Here is a tiny trained network, its code and every weight. The questions are about switching its units off for an input and a class, where a switched-off unit gives its printed mean instead of its output.

import numpy as np


def w(rows, s, z=0):
    codes = np.array(rows[::2]) - 128.0
    scale = np.full(codes.shape[1], s)
    scale[-1] = z or s
    return codes * scale


def f(y):
    return np.maximum(y, 0)


def log_softmax(a):
    a = a - a.max(-1, keepdims=True)
    return a - np.log(np.exp(a).sum(-1, keepdims=True))


def net(x, mask):
    res = np.array(x, float).reshape(1, 7) / 4 @ E
    y = f(res @ A[0][:, :-1].T + A[0][:, -1])
    res = res + np.where(mask, y, B[0][:, -1]) @ B[0][:, :-1]
    return log_softmax(res[-1] @ U[:, :-1].T + U[:, -1])


A, B = {}, {}
E = w([
[148,164,232,202,203],'x0',
[236,64,2,95,126],'x1',
[182,213,74,101,120],'x2',
[196,148,139,116,166],'x3',
[52,57,62,175,216],'x4',
[117,77,131,144,171],'x5',
[111,90,191,28,182],'x6',
],0.0063)
A[0] = w([
[164,178,198,85,94,165],'N1',
[146,76,29,110,150,193],'N2',
[156,105,110,144,208,255],'N3',
[120,49,193,209,237,180],'N4',
[197,160,127,161,170,185],'N5',
[91,171,150,255,81,146],'N6',
[189,140,108,70,9,130],'N7',
[124,129,125,143,102,112],'N8',
[215,82,153,92,93,113],'N9',
[192,90,92,87,113,212],'N10',
[91,106,90,61,58,175],'N11',
],0.0082,0.0054)
B[0] = w([
[141,173,146,54,158,206],'N1',
[58,149,89,99,198,244],'N2',
[73,131,93,88,215,243],'N3',
[58,91,2,97,97,254],'N4',
[88,216,101,46,138,200],'N5',
[50,148,121,136,49,205],'N6',
[28,83,101,109,126,207],'N7',
[207,142,56,166,95,135],'N8',
[91,88,54,133,173,174],'N9',
[126,133,102,102,201,225],'N10',
[59,11,102,121,229,199],'N11',
],0.0069,0.0076)
U = w([
[100,104,63,51,254,202],'0',
[152,224,169,100,92,102],'1',
[111,99,77,227,81,102],'2',
[251,95,148,185,134,4],'3',
[182,147,197,74,188,68],'4',
],0.0082,0.0028)

Each question gives the input, the list of numbers given to net, and the class t.
The units are the neurons (one row each of A and B). Each row of codes is followed by its name. A weight is (code - 128) times the scale printed after its matrix; where a second scale follows, it is the last column's (A, B and U).
mask holds one flag per neuron, in row order. A switched-off neuron (its flag False) gives its mean, the last column of its row in B, instead of its output. The means were averaged over made-up inputs and are rounded, as every weight is.
A unit's drop is (log p(t) with every unit on - log p(t) with that unit switched off) / (log p(t) with every unit on - log p(t) with every unit switched off).
The circuit of an input: a set's keep is (log p(t) with only the set's units on - log p(t) with every unit switched off) / (log p(t) with every unit on - log p(t) with every unit switched off). Starting from all 11 units, units are removed one at a time, each time the one whose removal leaves the highest keep (on an exact tie, the one counted first), for as long as the keep stays at least 0.8.
circuit, biggest first: the units of the circuit, biggest drop first
k most important neurons: the k neurons with the biggest drops, biggest first
drop of u: that unit's drop, to one decimal
input [2,-5,-7,0,-6,1,2], class 1: circuit, biggest first : (N11; N3; N2)
input [-1,-8,-7,1,0,-7,-8], class 2: 2 most important neurons : (N6; N5)
input [-3,-2,0,6,-3,-3,3], class 4: circuit, biggest first : (N4; N2)
input [5,4,-4,-8,-2,-6,-4], class 1: 2 most important neurons : (N4; N11)
input [5,1,-6,-2,0,-5,1], class 2: 3 most important neurons : (N2; N10; N11)
input [-3,-5,6,4,1,-3,-5], class 2: circuit, biggest first : (N3; N2)
input [8,2,-5,-5,2,-4,-5], class 2: most important neuron : (N6)
input [0,-1,-1,-1,-4,-2,-1], class 1: drop of N7 : 0.0
input [3,-3,-6,-6,-7,-6,6], class 1: drop of N3 : 0.2
input [-2,-5,5,-1,-3,-3,4], class 4: drop of N4 : 0.3
